Here is a tiny trained network, its code and every weight. The questions are about switching its units off for an input and a class, where a switched-off unit gives its printed mean instead of its output.

import numpy as np


def w(rows, s, z=0):
    codes = np.array(rows[::2]) - 128.0
    scale = np.full(codes.shape[1], s)
    scale[-1] = z or s
    return codes * scale


def f(y):
    return np.maximum(y, 0)


def log_softmax(a):
    a = a - a.max(-1, keepdims=True)
    return a - np.log(np.exp(a).sum(-1, keepdims=True))


def net(x, mask):
    res = np.array(x, float).reshape(1, 8) / 4 @ E
    y = f(res @ A[0][:, :-1].T + A[0][:, -1])
    res = res + np.where(mask, y, B[0][:, -1]) @ B[0][:, :-1]
    return log_softmax(res[-1] @ U[:, :-1].T + U[:, -1])


A, B = {}, {}
E = w([
[128,98,132,103,133],'x0',
[44,112,114,176,86],'x1',
[97,117,128,195,211],'x2',
[123,221,147,142,177],'x3',
[65,141,1,125,191],'x4',
[71,159,190,57,189],'x5',
[48,120,157,140,20],'x6',
[125,181,96,119,77],'x7',
],0.012)
A[0] = w([
[103,125,113,106,145,100],'neuron 0',
[70,75,151,137,142,95],'neuron 1',
[192,136,53,132,183,119],'neuron 2',
[134,182,88,38,126,178],'neuron 3',
[142,135,85,160,172,140],'neuron 4',
[122,98,211,170,148,117],'neuron 5',
[159,105,229,104,149,197],'neuron 6',
[84,117,142,44,154,151],'neuron 7',
[102,249,90,137,177,254],'neuron 8',
[67,206,111,157,117,110],'neuron 9',
[187,172,158,78,121,191],'neuron 10',
[134,131,212,162,150,156],'neuron 11',
[67,195,160,146,99,68],'neuron 12',
[99,65,63,154,137,131],'neuron 13',
],0.014,0.0057)
B[0] = w([
[84,95,102,97,154,151],'neuron 0',
[150,155,87,192,112,175],'neuron 1',
[216,139,83,93,101,208],'neuron 2',
[117,148,166,168,180,212],'neuron 3',
[168,112,89,119,90,186],'neuron 4',
[148,112,143,201,175,187],'neuron 5',
[145,114,222,206,141,230],'neuron 6',
[2,135,181,177,223,196],'neuron 7',
[174,115,148,52,167,250],'neuron 8',
[109,48,200,79,95,199],'neuron 9',
[148,131,225,125,163,217],'neuron 10',
[117,101,169,197,209,196],'neuron 11',
[168,33,221,119,117,191],'neuron 12',
[69,136,59,104,77,200],'neuron 13',
],0.01,0.016)
U = w([
[150,118,186,162,160,197],'0',
[59,136,87,146,99,29],'1',
[245,138,93,152,172,19],'2',
[233,82,101,73,65,253],'3',
[94,145,32,202,96,84],'4',
[160,168,88,64,190,55],'5',
[227,166,102,159,123,58],'6',
],0.011,0.0046)

Each question gives the input, the list of numbers given to net, and the class t.
The units are the neurons (one row each of A and B). Each row of codes is followed by its name. A weight is (code - 128) times the scale printed after its matrix; where a second scale follows, it is the last column's (A, B and U).
mask holds one flag per neuron, in row order. A switched-off neuron (its flag False) gives its mean, the last column of its row in B, instead of its output. The means were averaged over made-up inputs and are rounded, as every weight is.
A unit's drop is (log p(t) with every unit on - log p(t) with that unit switched off) / (log p(t) with every unit on - log p(t) with every unit switched off).
The circuit of an input: a set's keep is (log p(t) with only the set's units on - log p(t) with every unit switched off) / (log p(t) with every unit on - log p(t) with every unit switched off). Starting from the 12 units with the biggest drops (on a tie, the unit counted first), units are removed one at a time, each time the one whose removal leaves the highest keep (on an exact tie, the one counted first), for as long as the keep stays at least 0.8.
circuit, biggest first: the units of the circuit, biggest drop first
k most important neurons: the k neurons with the biggest drops, biggest first
drop of u: that unit's drop, to one decimal
input [8,1,5,-8,6,-2,-8,-8], class 4: circuit, biggest first -> neuron 13
input [7,-5,6,-5,4,-8,5,-6], class 4: 2 most important neurons -> neuron 13; neuron 8
input [8,2,7,0,-4,2,-6,8], class 2: 2 most important neurons -> neuron 7; neuron 9
input [-5,-5,-2,8,0,-8,-5,-4], class 3: circuit, biggest first -> neuron 2; neuron 7; neuron 4
input [6,-6,0,7,-2,-8,2,3], class 6: 2 most important neurons -> neuron 9; neuron 12
input [-1,-5,-6,4,-1,-2,-4,-5], class 2: 2 most important neurons -> neuron 2; neuron 7
input [-7,2,-6,1,-4,-8,0,-2], class 3: 4 most important neurons -> neuron 7; neuron 6; neuron 3; neuron 11
input [-4,-1,-2,-5,8,-8,3,1], class 4: 3 most important neurons -> neuron 13; neuron 8; neuron 12
input [4,-4,-2,2,3,-6,5,1], class 4: 2 most important neurons -> neuron 8; neuron 12
input [5,4,-6,0,3,7,-8,-2], class 5: 2 most important neurons -> neuron 12; neuron 11
input [-2,3,1,6,-7,-7,-8,0], class 2: 2 most important neurons -> neuron 2; neuron 7
input [-6,8,-3,1,8,7,-8,-6], class 5: drop of neuron 8 -> 0.0
input [-8,4,-7,-8,6,5,-5,-6], class 4: drop of neuron 9 -> 0.1
input [5,-7,-6,-3,7,1,4,-4], class 1: most important neuron -> neuron 8
input [-8,-2,7,-5,8,5,-1,-3], class 5: drop of neuron 8 -> 0.2
input [0,3,5,6,8,3,-1,5], class 3: drop of neuron 9 -> 0.4
